Below are the code and all the weights of a small trained network. Each question names an input and a target symbol and asks about switching units off, where a switched-off unit gives its printed mean instead of its output.

import numpy as np


def w(rows, s, z=0):
    codes = np.array(rows[::2]) - 128.0
    scale = np.full(codes.shape[1], s)
    scale[-1] = z or s
    return codes * scale


def f(y):
    return np.maximum(y, 0)


def softmax(a):
    e = np.exp(a - a.max(-1, keepdims=True))
    return e / e.sum(-1, keepdims=True)


def log_softmax(a):
    a = a - a.max(-1, keepdims=True)
    return a - np.log(np.exp(a).sum(-1, keepdims=True))


def net(x, mask):
    ids = ['ΓΛΣΩαβ'.index(c) for c in x.split()]
    T = len(ids)
    res = E[ids] + P[:T]
    u = 0
    for l in range(3):
        r = res
        for j in range(3):
            rows = slice(2 * j, 2 * j + 2)
            q, k, v = (r @ M[l][rows].T for M in (Q, K, V))
            z = softmax(np.where(np.tri(T) > 0, q @ k.T / 2**0.5, -1e9)) @ v
            o = O[l][rows]
            res = res + np.where(mask[u + j], z, o[:, -1]) @ o[:, :-1]
        u += 3
        y = f(res @ A[l][:, :-1].T + A[l][:, -1])
        res = res + np.where(mask[u : u + 4], y, B[l][:, -1]) @ B[l][:, :-1]
        u += 4
    return log_softmax(res[-1] @ U[:, :-1].T + U[:, -1])


Q, K, V, O, A, B = {}, {}, {}, {}, {}, {}
E = w([
[177,146,83,151,116,92,128,203,125,95],'Γ',
[30,248,59,104,146,185,119,77,87,214],'Λ',
[150,199,178,8,202,161,239,64,86,189],'Σ',
[118,87,208,179,233,41,88,32,176,133],'Ω',
[102,142,204,134,73,220,99,123,252,47],'α',
[79,63,62,103,79,40,165,62,155,26],'β',
],0.0038)
P = w([
[98,119,157,113,125,145,92,152,90,73],'0',
[139,136,178,145,40,99,132,158,135,170],'1',
[157,94,139,194,78,210,159,84,39,121],'2',
[144,149,101,77,167,147,74,111,117,35],'3',
[56,110,132,117,136,97,177,220,191,175],'4',
[196,156,145,148,10,84,144,124,174,221],'5',
[178,115,91,180,101,213,182,62,52,103],'6',
[197,241,102,104,67,52,114,68,185,111],'7',
[35,98,93,71,203,121,180,249,226,207],'8',
[165,163,42,41,237,172,63,96,147,35],'9',
[82,135,62,159,205,160,254,139,136,108],'10',
[211,215,54,79,151,65,96,49,196,103],'11',
[174,71,144,181,89,233,103,65,34,4],'12',
],0.0039)
Q[0] = w([
[122,140,88,243,198,178,254,106,131,91],'L0H1',
[159,128,140,190,88,167,140,81,13,91],'L0H1',
[165,53,134,167,143,91,140,125,178,82],'L0H2',
[95,157,132,117,127,122,115,111,77,134],'L0H2',
[133,184,135,67,151,143,169,114,101,176],'L0H3',
[102,141,155,150,113,139,78,116,120,114],'L0H3',
],0.021)
K[0] = w([
[172,255,130,148,100,46,120,66,180,74],'L0H1',
[137,126,73,87,211,169,96,115,116,60],'L0H1',
[89,106,108,189,84,141,95,168,68,132],'L0H2',
[164,141,121,96,160,104,129,125,143,151],'L0H2',
[128,171,51,123,132,138,96,121,154,171],'L0H3',
[160,128,134,76,118,105,155,135,101,126],'L0H3',
],0.022)
V[0] = w([
[69,254,136,87,130,130,208,106,158,204],'L0H1',
[48,246,130,97,136,114,229,85,118,199],'L0H1',
[195,150,117,57,202,99,199,57,231,144],'L0H2',
[99,120,145,175,125,126,129,164,125,93],'L0H2',
[137,158,27,125,115,168,112,102,188,163],'L0H3',
[100,62,251,142,134,83,97,192,21,55],'L0H3',
],0.0053)
O[0] = w([
[186,178,111,42,153,24,9,89,214,72,253],'L0H1',
[166,203,110,64,128,68,31,108,191,134,194],'L0H1',
[177,204,1,108,180,208,210,57,199,238,195],'L0H2',
[99,146,161,130,112,79,95,146,157,113,143],'L0H2',
[161,168,48,151,204,147,216,86,169,128,132],'L0H3',
[67,45,234,140,12,73,27,202,36,54,80],'L0H3',
],0.0021,0.00069)
A[0] = w([
[221,154,83,132,116,91,86,254,84,113,167],'L0N1',
[155,43,113,202,168,155,132,185,166,160,40],'L0N2',
[206,93,124,157,94,192,146,75,85,98,2],'L0N3',
[201,91,119,165,109,110,89,108,186,123,87],'L0N4',
],0.0082,0.00099)
B[0] = w([
[191,202,158,200,176,64,138,253,104,25,179],'L0N1',
[64,73,150,85,45,120,166,150,147,111,157],'L0N2',
[202,118,99,193,128,185,119,28,76,90,233],'L0N3',
[184,144,163,167,82,80,63,98,135,116,245],'L0N4',
],0.0043,0.0012)
Q[1] = w([
[237,204,108,115,89,129,49,22,94,60],'L1H1',
[138,227,115,47,136,20,74,116,250,114],'L1H1',
[134,118,152,104,145,126,126,145,114,145],'L1H2',
[143,120,119,106,132,129,121,148,159,134],'L1H2',
[94,176,128,170,112,97,180,122,196,145],'L1H3',
[129,69,133,115,105,109,132,193,143,179],'L1H3',
],0.024)
K[1] = w([
[111,133,54,79,253,184,136,128,132,116],'L1H1',
[164,209,99,127,85,121,178,80,149,220],'L1H1',
[117,120,147,129,99,134,126,132,148,141],'L1H2',
[136,126,134,128,135,154,132,110,124,130],'L1H2',
[119,173,121,142,78,81,123,89,180,159],'L1H3',
[99,88,157,147,115,146,162,161,110,163],'L1H3',
],0.03)
V[1] = w([
[57,184,71,128,96,151,79,140,68,170],'L1H1',
[81,120,60,252,117,132,63,127,198,100],'L1H1',
[105,139,136,119,113,133,131,140,97,140],'L1H2',
[123,130,128,129,138,130,129,143,117,123],'L1H2',
[189,85,103,145,153,131,130,121,169,101],'L1H3',
[136,104,174,65,150,150,119,149,66,103],'L1H3',
],0.015)
O[1] = w([
[230,62,115,20,134,154,75,159,104,157,133],'L1H1',
[78,84,231,70,117,131,126,181,2,99,3],'L1H1',
[119,136,114,125,116,158,155,130,113,158,114],'L1H2',
[125,129,125,120,132,127,128,136,127,130,115],'L1H2',
[96,134,139,140,126,93,86,126,136,53,157],'L1H3',
[96,162,38,177,135,168,100,114,155,154,73],'L1H3',
],0.0064,0.0024)
A[1] = w([
[135,90,130,172,145,147,142,155,120,148,4],'L1N1',
[146,161,101,159,132,90,99,254,125,122,97],'L1N2',
[49,135,165,123,102,88,103,211,159,211,81],'L1N3',
[152,35,145,174,142,177,168,135,120,107,94],'L1N4',
],0.0073,0.0025)
B[1] = w([
[129,109,97,126,85,139,58,110,129,177,128],'L1N1',
[145,185,67,213,168,134,133,255,87,158,209],'L1N2',
[18,102,176,57,192,102,168,254,185,228,254],'L1N3',
[76,203,121,115,43,140,44,75,68,157,241],'L1N4',
],0.0034,0.00094)
Q[2] = w([
[52,123,205,119,117,54,221,181,149,169],'L2H1',
[104,154,183,206,132,141,170,63,6,48],'L2H1',
[126,93,103,77,135,69,100,218,234,240],'L2H2',
[210,111,71,143,137,177,21,71,114,127],'L2H2',
[97,109,160,132,117,118,148,151,91,87],'L2H3',
[169,93,125,95,113,126,131,121,67,150],'L2H3',
],0.021)
K[2] = w([
[175,108,194,172,40,56,139,135,153,143],'L2H1',
[113,131,123,108,186,97,67,135,155,2],'L2H1',
[138,98,136,173,64,136,171,129,103,255],'L2H2',
[81,125,82,121,213,201,126,122,105,144],'L2H2',
[135,155,111,141,116,113,122,132,184,120],'L2H3',
[79,128,118,133,102,171,170,137,139,117],'L2H3',
],0.025)
V[2] = w([
[111,38,166,162,145,79,74,86,151,111],'L2H1',
[146,125,95,134,70,127,143,209,150,25],'L2H1',
[157,119,55,168,195,4,155,155,39,154],'L2H2',
[185,183,197,200,182,141,87,189,123,165],'L2H2',
[122,140,137,131,138,140,144,118,131,136],'L2H3',
[146,138,122,137,132,130,135,129,121,125],'L2H3',
],0.019)
O[2] = w([
[69,55,149,190,169,167,159,106,97,178,3],'L2H1',
[88,209,170,66,45,80,159,164,94,96,59],'L2H1',
[55,144,51,100,105,116,2,91,130,250,7],'L2H2',
[129,220,126,149,214,168,60,125,77,37,147],'L2H2',
[137,110,133,140,128,140,125,141,124,130,139],'L2H3',
[131,123,137,121,110,125,122,125,132,132,132],'L2H3',
],0.008,0.0056)
A[2] = w([
[63,82,116,224,186,188,106,103,95,141,157],'L2N1',
[229,47,141,1,134,144,62,173,78,136,182],'L2N2',
[118,112,74,104,164,137,52,96,150,186,8],'L2N3',
[71,81,157,106,9,114,178,159,143,230,105],'L2N4',
],0.0099,0.0018)
B[2] = w([
[56,97,114,190,219,164,116,16,99,219,197],'L2N1',
[177,25,115,45,179,173,71,147,11,190,254],'L2N2',
[169,138,181,142,78,121,199,170,147,45,229],'L2N3',
[77,15,117,119,1,30,135,182,211,208,168],'L2N4',
],0.0052,0.0077)
U = w([
[72,204,121,101,95,93,51,143,90,127,132],'Γ',
[177,63,120,60,146,145,60,167,68,148,117],'Λ',
[188,169,41,189,126,94,118,92,251,107,207],'Σ',
[68,108,129,183,167,142,108,93,110,173,114],'Ω',
[117,130,218,136,128,130,206,169,83,68,161],'α',
[84,87,123,134,75,71,118,160,140,175,3],'β',
],0.0028,0.0014)

Each question gives the input, a string of symbols that net reads in full, and the target symbol t.
The units are the heads (2 rows each of Q, K, V and O) and the neurons (one row each of A and B). Each row of codes is followed by its name. A weight is (code - 128) times the scale printed after its matrix; where a second scale follows, it is the last column's (O, A, B and U).
mask holds one flag per unit, layer by layer, with each layer's heads first. A switched-off unit (its flag False) gives its mean, the last column of its rows in O or B, instead of its output. The means were averaged over made-up inputs and are rounded, as every weight is.
A unit's drop is (log p(t) with every unit on - log p(t) with that unit switched off) / (log p(t) with every unit on - log p(t) with every unit switched off).
The circuit of an input: a set's keep is (log p(t) with only the set's units on - log p(t) with every unit switched off) / (log p(t) with every unit on - log p(t) with every unit switched off). Starting from the 12 units with the biggest drops (on a tie, the unit counted first), units are removed one at a time, each time the one whose removal leaves the highest keep (on an exact tie, the one counted first), for as long as the keep stays at least 0.8.
units of the circuit, in order: the units of the circuit, biggest drop first
unit that matters most: the unit with the biggest drop
top k neurons: the k neurons with the biggest drops, biggest first
heads that matter: for each layer, one digit per head in row order, 1 if its drop is at least 0.15 and else 0, layers parted by /
drop of u: that unit's drop, to one decimal
input β β Λ Σ Ω, target β: unit that matters most -> L2H2
input Ω Σ β α Γ α α β α α α α, target Σ: units of the circuit, in order -> L1H1, L2H1, L2N2
input Ω Λ α Ω Γ α Ω Λ Ω β α α Σ, target β: heads that matter -> 000 / 000 / 110
input Ω Γ Γ α Ω α, target α: units of the circuit, in order -> L1H1, L2H2, L1H3, L2H1
input α Λ α α α α Λ α α α, target Λ: units of the circuit, in order -> L1H1, L2N2
input Ω α β, target Ω: units of the circuit, in order -> L2H1, L2N1, L1H1
input Λ β Σ Λ α, target β: units of the circuit, in order -> L2H2, L2N4, L1H1, L2H1
input Ω α α Ω α Λ Γ Ω Σ Ω α Λ β, target Ω: units of the circuit, in order -> L2H1, L2N1, L2H2
input β Λ Ω α Ω Ω β α Γ, target Ω: heads that matter -> 000 / 100 / 100
input Σ α Ω Ω Λ, target α: units of the circuit, in order -> L2H2, L1H1
input α Λ α Ω β α Γ, target Ω: heads that matter -> 000 / 000 / 100
input Ω Λ α Λ Ω α β α α Γ β, target α: units of the circuit, in order -> L2H2, L1H1, L1H3
input Λ Γ Λ β α Λ Ω α β, target Λ: heads that matter -> 100 / 100 / 000
input Λ β Σ Γ, target Σ: heads that matter -> 010 / 100 / 100
input α α Σ, target α: units of the circuit, in order -> L2H2, L2H1
input α α Ω Ω Σ Γ α Ω Σ, target Γ: unit that matters most -> L2H2
input Λ α β α α Σ Ω α α Γ α Λ Λ, target Γ: top 2 neurons -> L0N1, L1N2
input α α Γ, target α: heads that matter -> 000 / 000 / 010
input α α Ω Λ Ω Σ Σ α Γ α Γ Γ Ω, target α: units of the circuit, in order -> L2H2, L1H1
input α β Γ Γ α α Λ Λ Ω α Λ, target Λ: unit that matters most -> L0H1
input α Ω α Λ α Ω β Ω β α α, target Ω: top 2 neurons -> L2N1, L0N4
input Ω Λ Λ Λ β, target Λ: heads that matter -> 000 / 100 / 000
input α β Ω Γ, target Γ: heads that matter -> 000 / 100 / 110
input Ω Γ α Σ α, target Γ: top 2 neurons -> L0N1, L1N2
input Λ Ω α Σ Ω, target Ω: drop of L2H2 -> 0.1
input α Λ Σ Ω Σ, target Λ: drop of L0H3 -> 0.0
input Σ α Ω α Γ Ω Ω β Σ α Γ, target β: drop of L2N4 -> 0.5
input Λ β α Σ Σ, target β: top neuron -> L2N4
